Each name stands for a flat space through zero: a line, a plane or more. A row that begins with a name and a colon came from that space; any other row is followed by the name of the space it lies nearest, among the names in its block.
j35j476: [-17  32  -1   6 -24  15  16  43 -64  22 -37  28   4  15  27   8 -18 -22
  21   9  28  11 -14  30 -32 -17]
j673j433: [ -1 -16  -4   4  32 -51   3  11 -33   3   1  36   7 -32  29 -24  -1  -1
 -12 -13 -15 -12 -38  -3   8 -16]
j35j476: [-11 -16 -20 -55  26  18 -15 -17  36   1  -1  -4   7  24  -2   1  11 -11
  11  30  -6  -3  39   4  22  43]
j673j433: [-18  -3   5  21  -2   8   7  16 -28   1 -18  29   6 -12  17  -5  -2   1
  14  -9  14  -1   0  12 -27  -7]
j822j768: [ 10 -53 -20  22  17   4  11 -11   9 -14  -1  16  14 -27  -5 -25   2   4
  28 -12  11 -13  15   8   1   7]
j673j433: [-56  20   2 -12  28  56  31  37 -51   2  20  32 -36  25   0 -10  23 -17
  30  16  29   3  11  25 -47  12]
j673j433: [ 26   1 -15 -44  -2 -21   1 -14  26   5   6 -26   6  14  -7   0  -4 -12
 -15  16 -12  -3  -8 -10  39   3]
j822j768: [ 23   2 -18 -55  -1 -26 -32 -19  37  15 -20 -21  23  21  10  16 -13 -12
 -15  27 -23   4   9  -5  49  22]
j35j476: [ 21 -26 -15 -37  39 -43  -2 -25  32  -9  36 -13  -2 -11  -8 -21  12   0
 -25   3 -30 -15 -16 -23  47   8]
j689j514: [ 23 -12 -37 -52   7  21  22  -8  20   3  18 -29  -6  34 -26  -9   1 -29
  21  33  13  -2  14  13  33  21]
j822j768: [ 26   0 -17 -16  -4  -7  17   1  -3   4  13 -18  -6  11 -13  -6  -7 -15
   2  10   4   0 -16   4  22  -7]
j606j288: [-13 -51   0  13  76 -28 -23 -29  28 -25  49  18 -13 -39  -5 -27  31  28
 -12 -17 -37 -16   7 -23  18  26]
j689j514: [-17  20  19  20 -19  15  -6   9 -10   2 -15   6   0   2   7  14  -2   8
  -1  -7   6   7   6   2 -26  -6]
j673j433: [-13  -8 -11  22  -6   7  14  32 -55  13 -41  45  18 -10  31  -9 -17 -14
  35  -2  27   1  -4  33 -29 -10]
j606j288: [ -7  -7  -2  44  41 -12 -34   8 -28   5  15  18 -17 -13   8   2  -2  11
  10  -3 -19  11  -6  11   1  15]
j692j360: [  6  -7 -17 -17  11  -3  -3   1  -2   7  -3   1   4   8   3  -3  -4 -11
  10  14   0   0   3   9  15  11]
j822j768: [-20   9  20  10  -4   5 -27  -7  15  -2 -14   5   6  -3  10  16   4  16
 -10  -6 -11   5  18  -8 -13   9]
j689j514: [-15  11  11   1 -14  29   4   0   9  -5  -1  -5  -5  10  -8   8   7   4
   3   0  10   3  18  -1 -19   4]
j35j476: [ 29  12 -20  15  20 -35   8  26 -58  19  24  -1 -23   2   1  -9 -18 -19
   3   8  -7  10 -54  17  24 -19]
j673j433: [  7 -15  10  81  49 -34 -40  -3 -21  -6  40   9 -28 -37  -5  -3   2  31
  -7 -25 -36  10 -24  -5   7   2]
j35j476: [-47  12  28 -40 -24   4   9   2  12  -4 -47  35  34  -7  38   2  13   5
 -21  -9   9 -15  17 -16 -36  -8]
j35j476: [-16  -4  17 -25  -1 -19   3 -12  23 -10  -8  11  16 -16  15  -6  13  10
 -28 -12 -10 -15   0 -24  -4  -7]
j35j476: [ -3 -25 -27 -55   2  19  21  -6  19   0 -19   7  22  14   4 -14   4 -22
  22  21  19 -13  27  11   9  19]
j822j768: [ 28 -42   8  66 -17  20 -31 -46  69 -26   5 -35  10 -25 -37  12   0  39
  10 -26  -7   3  45 -15   5  16]
j692j360: [ 11  -1   5 -13 -29  -3  41  -3   8 -11   3  -9   7  -8 -10 -14   4  -3
 -12 -13  16 -14 -16 -14  -6 -30]
j822j768: [ 11 -19 -26 -41   9 -13  15   0   0   6 -11   9  17   4  11 -16  -5 -21
   9  15   6 -10  -3   8  21   5]
j689j514: [-46  30  23  -9  -7  37   0  16 -12   2 -11  16  -9  18  10  14  13   1
   1   5  11   6  20   4 -40   7]
j606j288: [-40 -10   7 -44 -12  31  52   7   2 -14 -17  31  16  -3  12 -24  22 -10
   7  -4  34 -24  18  -3 -39  -9]
j673j433: [ 23   0 -39 -35  41 -22   3  14 -31  19  27  -5 -20  23  -2 -12  -9 -32
  12  33 -10   6 -27  20  44  14]
j606j288: [-25  47  21  32  -2 -18 -37  37 -62  27 -30  31  -5   3  41  27 -19   2
  -8   0 -12  23 -24  15 -23  -9]
j822j768: [ 11  10  34  22 -57  28 -44 -49  94 -17 -18 -56  18   6 -29  45   1  39
 -24 -14 -13  10  54 -32  -1  14]
j692j360: [-30  29  24   4  10  -5 -22  10 -14   5   0  14 -11   3  17  14   7  10
 -19  -2 -16   8  -4  -7 -16   2]
j35j476: [ -6   5  -3 -25  28 -18 -18  -4   5   5  13   1  -7   7   6   2   6  -2
 -14  12 -21   1  -4  -6  19  15]
j822j768: [ 38  25 -17 -53 -24 -14   9  -5  16  14   6 -45  -2  35 -15  11 -14 -24
 -16  26  -4   5 -18  -4  43  -6]
j692j360: [-36 -11  -4 -48   7  13  46  17 -20  -4 -16  42  14  -3  24 -28  16 -19
  10   3  27 -22   3   6 -28  -7]
j692j360: [ 27   0 -33   1  17  19 -43  -7  11  18   7 -32 -13  37 -20  24 -17 -13
  30  37 -10  25  26  26  39  44]
j673j433: [ 57 -15 -44  -7  33 -54 -23  -1 -16  22  16 -18  -4   5  -1  -5 -27 -21
   5  23 -27   9 -36  15  69   9]
j692j360: [ 25  58  12 -43 -48   3  24  -1  16   7  21 -59 -21  43 -30  21  -4 -14
 -35  15   2   9 -26 -19  17 -25]
j689j514: [-34  15  18   5  36 -48 -25  23 -47  13 -11  51   2 -23  49  -3   1   6
 -24  -9 -27   0 -33  -3 -11  -8]
j606j288: [  8   9  -1 -16 -41  28  30   0  11  -2 -12 -18   7  16 -14   3  -3 -10
   8   4  27  -2   9   2 -10 -12]
j689j514: [-71  19  50  -2  20  23 -10  -5  17 -21  18  24 -18  -9   7   5  42  31
 -30 -18 -13  -7  23 -29 -49   9]
j606j288: [  7 -11  -7 -18  23 -31 -14 -10  11   1   6   3   5  -8   9  -6   2   1
 -14   3 -21  -5  -9  -9  25   7]
j606j288: [-21 -14  -1  28  38   3 -12  11 -27  -1  10  30 -12 -14  10  -9   7   6
  16  -4  -5   2   3  12 -14  13]
j692j360: [ 25  11 -17 -24 -15  13   7  -4  13   7   9 -35  -8  30 -22   9  -8 -16
   6  21   6   8   2   6  23   6]
j689j514: [ 18  -8  -7  21  -2 -27  -5   6 -19   7 -14  10  12 -17  14  -4 -16  -1
   2  -8  -3   1 -20   6   8 -13]
j689j514: [-13   0   3 -29  20   7   1 -12  23  -8  26  -9 -13  10 -12  -4  19   2
 -12   8 -10  -5  10 -13   7  15]
j606j288: [ 43 -59 -35  -9  31  -1   8 -40  55 -21  46 -36  -6  -8 -44 -25  10   2
  14   5  -8 -13  17  -8  49  24]
j692j360: [ 13 -29 -24  26  31  -1 -40  -7   2   7  -5   5   4  -4   2   4 -11   2
  29  11 -12  10  21  21  22  34]
[-25 -32 -17 -35  59 -28  13   9 -24  -2   8  49   5 -20  29 -36  16 -11
   3   4  -8 -20 -12   4   6  10] => j689j514
[ 19 -15  14  85 -52  11 -31 -10  14  -3 -52  -2  33 -28   4  24 -27  28
  18 -30  11  12  25   7 -23 -10] => j673j433
[ 22  -2 -13  26  -4   4   9  10 -22   5   9  -9 -11   2 -13  -2 -12  -7
  18   1  10   7 -13  15   4  -8] => j35j476
[  4 -14  14  56 -28   2   4   1  -7  -8 -24  14  17 -31   6  -1  -9  17
   9 -30  14  -2   1   1 -28 -21] => j689j514
[ 41 -13 -18  57  17   2 -31 -10   2   2  32 -34 -25   2 -34  11 -15   9
  20   3 -14  20   1  13  29  17] => j606j288
[ 19 -11   0   5 -18  19  15 -21  37 -15  18 -32  -5   2 -33  -1   6   7
   1  -6   8  -4  13 -11   5  -2] => j606j288
[ 49  -5 -19 -13 -19  10   3 -27  47  -5  25 -61  -8  22 -45   8  -6  -5
   1  14  -1   5   9  -7  41   8] => j689j514
[ 18  15  12  42 -19   8 -17  -7  10  -2  13 -31 -16   3 -23  20  -7  15
  -5  -8  -7  15   0  -5   1  -5] => j606j288
[-21  34  27  -9  -8 -11  -1   8  -9   2   3   4  -9   2  11   9   8   7
 -31  -6 -10   1 -18 -16 -15 -16] => j692j360
[-18 -30   7   1  12  18  19 -15  25 -24  14  10   1 -19 -11 -20  24  13
   4 -15   8 -17  21 -12 -17   5] => j689j514
[ 58 -64 -48  30  40 -27 -12 -21  11  -4  26 -15   1 -22 -23 -23 -14  -3
  30   2 -12  -3  -4  14  55  18] => j822j768
[  3 -34  -2  15  22 -48  -7  -4  -8  -4 -13  35  24 -44  28 -21  -2  10
  -9 -22 -15 -15 -18  -7   7 -11] => j692j360
[ 19  10  -1 -32 -29  -7  38  -2   9  -3   5 -21   3   7 -12  -9  -1 -12
 -16   0  11 -10 -20 -12   8 -26] => j692j360
[-22  -3  19  40  29  -4 -23   0  -8  -8  18  17 -16 -20   3   1  12  23
  -7 -17 -17   3   0  -7 -16   6] => j606j288
[-36  34  28 -39 -27 -11  12  16 -13   7 -37  27  20   2  38   6   4  -4
 -29  -4   4  -8 -11 -13 -28 -22] => j606j288
[-24  31  21  25  13  17 -50   2   0   7   7  -6 -22  17  -1  33   3  17
  -6   8 -21  23  19   1 -10  25] => j35j476
[ 13 -25  -8  48  40  -4 -28 -12   4  -8  37  -8 -23 -14 -21  -3   4  17
  12  -6 -19   8   4   3  16  20] => j606j288
[-31 -13  -6 -10 -17  66  40  13  -6  -8 -21  20   7  12  -4 -11  11 -13
  43   5  48  -8  40  23 -45   8] => j689j514
[ 50  27 -18 -15 -29 -32 -23   0   0  27 -18 -37  10  25   1  25 -35 -18
 -11  22 -14  18 -24   7  47  -6] => j606j288
[ 19 -61 -19  15  19 -20  23 -15  10 -18   6  17  18 -41  -2 -37   4   5
  14 -21   6 -23  -3  -3  10  -7] => j689j514
[ 23  44  19 -15 -45  -5  18  -5  16   0  19 -48 -16  20 -26  16  -3   0
 -36  -2  -2   5 -26 -24   8 -30] => j692j360
[-35  26  -3 -39  31  50  22  15 -13  -1  48  -8 -48  43 -25  -2  27 -17
  11  29  11   5  13   9 -13  24] => j673j433
[-26  -4 -18 -44  -9  54   3   5  10   8 -38  12  19  34  10   8   1 -22
  38  31  29   2  53  27 -14  35] => j35j476
[ 16 -18  20  92 -81  50  21  -5  11 -19 -42  -8  25 -27 -19  10 -17  25
  33 -42  47   2  29   8 -54 -31] => j689j514
[-26   3  15 -34 -34  25  20  -5  25  -8 -34  10  26   4  12   1  10  -1
  -4  -3  21 -13  27  -9 -28  -4] => j822j768
[ 18  -7 -12   5 -19  -6  -3   2  -4   9 -28   1  20  -2   9   3 -19  -7
  12   2   8   2   0  12   7  -4] => j673j433

Rows lie near named flat spaces through zero. A row that begins with a name and a colon came from that space; any other row is followed by the name of its block's space that it lies nearest.
j286j278: [ -2  -6 -74  30  21 -16  26  16  20  -4   7  29 -25   8 -15 -24 -47 -36
 -56 -34 -16 -10 -24  19 -14  33]
j457j462: [ -6  26  -9 -12  28 -13  19  23   6   9 -17  -9 -31 -13  20 -15  -7  64
   2  18 -68   3   1 -21  24   5]
j15j844: [  1 -38  -8  20 -36   0 -15 -16  -8 -27  24  21  16  32  -8  27  -6 -76
 -10 -32  46   1  -7  12 -34 -12]
j286j278: [ 12 -42 -18  28  12  10  28  12 -13  16  11  21  16   5 -42  -5  -6 -28
  15 -58  23   6   3  29 -18 -18]
j542j83: [  8  15 -34  16  -7 -19  -5   0   7   2  14  -4   5   1 -36 -17 -20 -31
 -30 -29  27  16  -1  13 -25  14]
j346j218: [  6  14 -53   6  15 -63  34  45 -30  10  33  13 -29  31 -38   2 -34  47
  18 -66 -85  63  19 -20  -8 -25]
j600j589: [ -2   2   1 -18 -17  -1   9 -30  11 -32 -14   0 -32 -24 -39 -22 -12   7
 -34 -31  -9  -5   7   6 -12  30]
j600j589: [ 11  22   0  40 -22 -24 -10  44  20  -4 -31 -81   1 -29  12 -25  15  18
   6 -14  14  36   9 -36 -69 -55]
j15j844: [  7  17  17   1  21  16   2   9   8  31 -20 -28  16 -32  -3 -24  18  29
  14  20  17  -3   6   5   9  -3]
j15j844: [-11  57 -14 -29  17 -35  -3  16   3   3   0  -9 -34   5  34  -1 -15  66
  -8  43 -80  14   0 -35  34  18]
j457j462: [  3   5   3 -10  22 -13  20  23 -22  22   7   3  -5   5  -7   4   3  53
  39 -10 -48  23  15 -11  20 -21]
j346j218: [ -1  18  30 -29 -11  10 -16 -31   2  -6  -7  -9   0 -17 -10  -4  12  14
  -4  20  13  -7   9   1  15  21]
j600j589: [ -5  36   4 -13   8   2 -17  -5  17   8 -11 -15  -1 -12  26 -10   2  14
 -18  50   0 -13  -8  -7  20  25]
j15j844: [ 11  48 -28   7  39  -8  -4  16   6  57  10 -12  29 -13 -21 -30  -9   8
  -9  23  25  10  -2  20  21  25]
j457j462: [  3 -25 -42   2  59   8  60  14 -10  33   8  53 -17  -3 -46 -24 -29  23
   0 -45 -45 -11  -2  36  36  26]
j346j218: [  0  30  31 -61   5  13 -10 -56 -14  11  14  24   3 -12 -46  -4   3  27
  -4  20   6  -9  17  23  56  57]
j457j462: [  3  22 -35   6   3 -32  -4  13  -9  11  28   8   4  24 -14   4 -21  -9
  -8 -11  -9  26   0  -1  -2   4]
j286j278: [  7  34 -41   8  -2 -29  -2   1  11   3  11  -9  -8  -6 -40 -27 -28 -11
 -40 -25   8  21   1   7 -19  26]
j286j278: [ -3  -6  -9  23 -19 -16  -2  23  12 -25 -14 -26 -16   1  27   1  -1  -4
  -6 -11 -14  10  -5 -26 -39 -30]
j15j844: [ -3 -29  25 -13   1  41  -3 -37   0  -2  -1  29  16  -4  -5   7  11 -32
  -3  14  40 -39  -7  30  22  24]
j286j278: [  0 -26  -5  12   6  10  13   5  -3   0   1  15   2   6   0   4  -1 -14
   6 -15   2  -8  -5   9  -3  -8]
j600j589: [ -7  12  40 -50 -20  22 -13 -62   7 -28 -13   7 -18 -27 -25  -8   8  12
 -24  15   9 -26   9  10  24  49]
j457j462: [ 10   2 -12  -4  30   3  22   2 -15  36  14  18  13  -6 -49 -16  -7  15
  13 -25   2   9  11  27  21  12]
j346j218: [  7  14  -1  -5   4  -4  -2  -6  -4  15   7  -4  10  -7 -30 -11  -1   4
   0  -9  15  11   9  10   2   9]
j286j278: [ -2   5  35 -24   2  15 -10 -14 -10   9  -2   0  11  -3  12  12  20  23
  25  31   0  -7   7  -3  28   0]
j600j589: [  2  34  30 -29  -6   9  -8 -26  13  -3 -24 -30 -10 -42 -22 -28  12  39
 -11  15   6  -4  15  -2   8  25]
j542j83: [ 13  25 -28  29  47   7  34  35  33  40 -40 -41  -8 -62 -30 -72  -6  40
 -19 -16   1  -3   0  14 -13  11]
j346j218: [ -2 -36  10   8 -13  17  19  -7  11 -31 -26  -3 -23 -20  -6 -10   4  -4
  -8 -32  -4 -16   0   1 -25  -8]
j542j83: [  2  10 -15   1   0  -9   2  -3   3   0   4   1  -5  -3 -20 -11 -11  -4
 -16 -13   1   6   1   5  -5  13]
j600j589: [-16  -8  -2  -3 -27   4 -29 -22  13 -38   6  18  -6  28  53  30  -7 -52
 -33  39  11 -29 -25  -8   1  18]
j15j844: [  1 -21  30  -2   4  22  18   2   3  -4 -29 -15 -10 -29  -2 -12  20  31
  21 -10 -10 -10   9  -3  -3 -17]
j542j83: [ -2  28   0 -28  -6 -25   5  -8  -7 -12   2  -5 -29  -6 -23  -7 -10  45
  -5 -13 -46  21  16 -16   8  13]
j542j83: [-11  39  10 -57 -15 -41  -5 -17 -23 -25  18  11 -41  19  -5  21 -12  66
   6   6 -84  30  21 -34  32  15]
j600j589: [-10  86 -31  -6  22 -18 -21  11  52   8 -31 -44 -26 -35  45 -45 -19  32
 -66  78 -21 -17 -22 -20  16  56]
j15j844: [ -5   0  -5  -7  -8  -8  -5  -6  -3 -14   9  12  -8  15   9  13  -7  -8
  -8   4 -12  -1  -4  -5   4   6]
j542j83: [  3 -13 -14   6  -7   7   4 -20   6 -10   5  15   0  -4 -34 -11 -13 -36
 -27 -29  29  -9  -4  24 -13  22]
j542j83: [  4 -24  13   3  17  36  32 -10  19   0 -39  -7 -15 -50 -31 -40   7  17
  -9 -26   9 -28   3  22  -4  13]
j346j218: [ -5 -10  20 -13 -12  12   2 -17   5 -23 -16  -1 -17 -12   4   0   7   9
  -5   1  -9 -14   2  -5   0   5]
j286j278: [  6 -10   8  13 -10  -4   2  13  -6   0  -3 -17   7  -3  -9   1  10   3
  19 -22   8  17   9  -6 -24 -30]
j457j462: [ -8  39  -2  -7 -14 -43 -17  31  -4 -12   2 -30 -20  20  51  20   0  44
  13  31 -60  33   4 -54  -4 -29]
j346j218: [-14 -11   0   1  -7  -8  -2  16   2 -25  -5   5 -22  23  61  27  -1   8
   5  25 -47  -8 -13 -30   3 -18]
j346j218: [  4  44  -2 -23  21  -4 -27 -14 -13  46  33  14  39  16  -7   8  -1  -4
   5  48  29   5   1  18  48  33]
j457j462: [ 2  9 -3 -2  5 -2  0  0  0  8  1 -2  2 -4 -8 -6 -2  5 -2  1  1  3  2  3
  4  6]
j15j844: [ -3  42   3  -6 -15 -14 -49  -7   4   7  18 -15  27  21  38  19   4 -26
 -11  61  33   4 -10 -12   8  11]
j457j462: [  2 -30 -13  15 -14  -5   0  -1 -15 -10  25  25  11  31  -8  24  -8 -43
   5 -29  16   8  -3   8 -16 -15]
j286j278: [-12  -5  -2  13 -43 -11 -24  -3  23 -54 -14 -19 -23   9  49  14  -4 -34
 -33  13  -1  -9 -16 -29 -39  -9]
j600j589: [ -4 -15  25 -31 -12  18  -2 -42  -8 -18   4  27  -5   0 -20  10   3  -6
  -4  -3   6 -18   6  14  20  25]
j542j83: [ -4  -9 -21   2  28  18  14  -7  11  12   0  30  -2  -2   0 -11 -15 -17
 -24  10   3 -31 -17  26  25  35]
[ -2 -37  67 -11  11  50  28   1   5  -4 -57 -24 -14 -50  19 -13  44  63
  46   8 -21 -29  12  -9  10 -31] => j542j83
[  8 -63 -31  65  18  34  25  24  18  13 -12  12  25  -6  -1 -16  -4 -73
 -10 -36  60 -30 -25  37 -38 -19] => j346j218
[ -7   8 -14   4 -18  -9 -10  -6  21 -30 -10  -8 -21  -2  16  -6 -13 -18
 -38   5  -3  -9 -12 -10 -19  15] => j600j589
[ 11  16 -41  29  -1 -28  -9  20  -2  19  27  -5  23  18 -22  -4 -18 -36
 -12 -23  30  29  -3   8 -27  -6] => j15j844
[ -4  -7  -4   4   7   6  -3   3   1   3   4  12   5  12  24  11  -1 -13
   0  18   0 -12 -11   1  11   1] => j346j218
[-17 -29  -4  12 -19  13  -1  -5  28 -51 -26   5 -33   2  56   8  -6 -31
 -35  15 -14 -39 -26 -14 -18   5] => j457j462
[  1  32  -5  -6   5  -5  -9  -3  14   8  -8 -17  -2 -17  -2 -19  -3  11
 -19  20   6  -1  -1  -1   5  21] => j457j462
[ 10  -2  45  -3 -29  -1   7   3  -1 -19 -35 -58 -13 -44 -31 -21  29  51
  29 -41  -3  29  33 -24 -43 -44] => j542j83
[ -4 -10  19 -23   3  25  -8 -34  -7   3  10  31  13   7  -4  13   5 -18
   0  21  22 -26  -4  22  34  28] => j286j278
[-10 -51   3  23  -8  16  11  15   6 -28 -15  11 -12  14  51  22   6 -23
   7  -1 -14 -24 -18 -11 -16 -30] => j286j278
[  7 -15  -7  15  30   1  13  30 -24  42  21  16  30  22   3  15   6   5
  45  -3  -3  13   2   8  17 -29] => j600j589
[ 12   2 -22  26   7 -20  25  33   2  10 -10 -27 -10 -19 -35 -29  -7  24
   6 -53 -14  31  13  -5 -37 -27] => j600j589
[ -5  58  -7 -20  22 -28  -1  24   6  16 -10 -26 -23 -10  27 -13  -5  73
   1  42 -64  17   5 -32  27   8] => j15j844
[  3 -33 -23  33   9   7  20  20   5   2  -4   8   2   3  -1  -5  -7 -27
  -2 -29   9  -6 -10  11 -22 -16] => j346j218
[  1  26 -25   0  11 -19  -5   8   0  15  16   4   3  11  -3  -3 -15  -1
 -12   8  -5  11  -4   1   9  15] => j15j844
[ -3   3 -23   2  19  -2  16   6   9   3  -5  12 -17  -5  -1 -14 -16   7
 -19  -2 -23 -10  -8   6  10  20] => j457j462
[-16  12   8 -58   5  -8  10 -33 -15 -23  10  43 -43  13  -2  16 -15  46
  -7  13 -75 -10   6  -8  55  42] => j542j83
[  7  23  11 -10   4 -12  -5   7 -14  22   8 -15  13  -2 -13   0   9  30
  25   4  -4  25  16  -7   8 -12] => j457j462
[-10 -16   9  23 -59 -12 -28   3  20 -63 -18 -34 -18   9  51  20   7 -38
 -20   1   9   1 -11 -38 -61 -34] => j286j278
[ -4 -18 -69  24  -6 -29  35   8  17 -42   1  23 -54   4 -35 -24 -51 -26
 -61 -76 -40   4 -12   5 -41  22] => j600j589
[  1  10 -13  35 -16 -28 -11  45   9  -8  -9 -44  -2   8  42   5   4   2
   8   2 -11  27  -4 -38 -45 -49] => j346j218
[ -1 -44  14 -43  16  28  30 -50 -37   3  30  82  -2  17 -64  17  -8  -2
  17 -40 -12 -19  13  45  55  38] => j600j589
[ -8  39 -20 -25  10 -33  -8   6 -11   6  24  16 -15  27  18  15 -19  29
  -4  28 -54  16  -1 -18  34  19] => j542j83
[ -3  53 -19 -27 -22 -60 -23   1 -20 -12  36  -3 -16  34  -8  20 -20  25
  -5   0 -46  50  15 -32   3   4] => j542j83
[ 12 -21  11   8  35  37  33   2   4  34 -23  -2  12 -42 -43 -37  12  18
  15 -24  23 -17   8  34   8   4] => j15j844
[  0  17  -6   0 -11 -34 -11  21 -18   0  20  -8   1  28  15  23  -2  16
  21   1 -29  36   8 -27  -6 -29] => j457j462
[  4  66 -12  -5   0 -56 -13  41  -8  18   7 -48  -8   4  12  -3  -2  65
  19  15 -51  58  18 -46  -7 -27] => j542j83
